Below is a small trained network, with its code and all its weights. Each question gives an input and a class and asks what happens when units are switched off, that is, made to give their printed mean instead of their output.

import numpy as np


def w(rows, s, z=0):
    codes = np.array(rows[::2]) - 128.0
    scale = np.full(codes.shape[1], s)
    scale[-1] = z or s
    return codes * scale


def norm(h):
    return h / np.sqrt((h * h).mean(-1, keepdims=True) + 1e-5)


def f(y):
    return y / 2 * (1 + np.tanh(0.7978845608 * (y + 0.044715 * y**3)))


def log_softmax(a):
    a = a - a.max(-1, keepdims=True)
    return a - np.log(np.exp(a).sum(-1, keepdims=True))


def net(x, mask):
    res = np.array(x, float).reshape(1, 7) / 4 @ E
    u = 0
    for l in range(2):
        y = f(norm(res) @ A[l][:, :-1].T + A[l][:, -1])
        res = res + np.where(mask[u : u + 3], y, B[l][:, -1]) @ B[l][:, :-1]
        u += 3
    return log_softmax(norm(res)[-1] @ U[:, :-1].T + U[:, -1])


A, B = {}, {}
E = w([
[133,64,139,91,173,6],'x0',
[9,210,192,28,59,167],'x1',
[115,193,161,202,60,153],'x2',
[232,169,164,24,34,195],'x3',
[84,167,99,72,118,129],'x4',
[189,255,88,3,189,9],'x5',
[129,195,143,222,92,49],'x6',
],0.0061)
A[0] = w([
[250,189,120,77,98,216,138],'0.n1',
[128,1,95,173,199,63,3],'0.n2',
[114,82,162,53,151,170,38],'0.n3',
],0.013,0.0026)
B[0] = w([
[148,61,113,102,118,106,254],'0.n1',
[186,8,128,85,105,124,230],'0.n2',
[94,166,59,162,95,118,163],'0.n3',
],0.015,0.0091)
A[1] = w([
[166,223,161,111,171,99,9],'1.n1',
[87,216,152,2,112,2,227],'1.n2',
[78,35,124,152,209,70,253],'1.n3',
],0.015,0.002)
B[1] = w([
[118,137,149,108,97,155,145],'1.n1',
[247,43,118,153,107,152,246],'1.n2',
[198,178,129,46,62,164,231],'1.n3',
],0.013,0.011)
U = w([
[2,236,105,189,183,148,5],'0',
[204,79,79,117,160,137,251],'1',
],0.008,0.0025)

Each question gives the input, the list of numbers given to net, and the class t.
The units are the neurons (one row each of A and B). Each row of codes is followed by its name. A weight is (code - 128) times the scale printed after its matrix; where a second scale follows, it is the last column's (A, B and U).
mask holds one flag per neuron, layer by layer. A switched-off neuron (its flag False) gives its mean, the last column of its row in B, instead of its output. The means were averaged over made-up inputs and are rounded, as every weight is.
A unit's drop is (log p(t) with every unit on - log p(t) with that unit switched off) / (log p(t) with every unit on - log p(t) with every unit switched off).
The circuit of an input: a set's keep is (log p(t) with only the set's units on - log p(t) with every unit switched off) / (log p(t) with every unit on - log p(t) with every unit switched off). Starting from all 6 units, units are removed one at a time, each time the one whose removal leaves the highest keep (on an exact tie, the one counted first), for as long as the keep stays at least 0.8.
circuit, biggest first: the units of the circuit, biggest drop first
top k neurons: the k neurons with the biggest drops, biggest first
k most important neurons of layer l: the k neurons of layer l with the biggest drops, biggest first
drop when u is switched off: that unit's drop, to one decimal
input [-2,3,-4,2,6,-2,-7], class 0: top 4 neurons	0.n3, 1.n2, 0.n2, 1.n3
input [-4,2,-2,-1,-4,-5,5], class 0: top 4 neurons	0.n2, 0.n1, 1.n2, 1.n3
input [7,7,6,5,-4,-5,-6], class 0: circuit, biggest first	1.n2, 0.n2, 0.n3, 1.n3
input [-4,4,-2,-3,2,-7,6], class 0: circuit, biggest first	0.n2, 1.n2
input [-5,5,2,-1,2,-4,-6], class 0: circuit, biggest first	1.n2, 0.n2, 1.n3
input [-3,1,8,-4,8,-4,1], class 0: circuit, biggest first	1.n2, 0.n2
input [-8,4,-4,-8,6,-6,6], class 0: circuit, biggest first	0.n2, 1.n2
input [-7,2,-2,-5,-3,-1,4], class 0: top 3 neurons	0.n2, 0.n1, 1.n2
input [4,6,-2,4,-8,-3,-8], class 0: 2 most important neurons of layer 0	0.n3, 0.n2
input [-5,5,-6,-4,8,-6,-5], class 0: most important neuron of layer 1	1.n2
input [-6,1,8,-8,-4,-1,-4], class 0: 2 most important neurons of layer 0	0.n2, 0.n1
input [-5,-2,8,-4,0,2,3], class 0: drop when 0.n2 is switched off	0.2
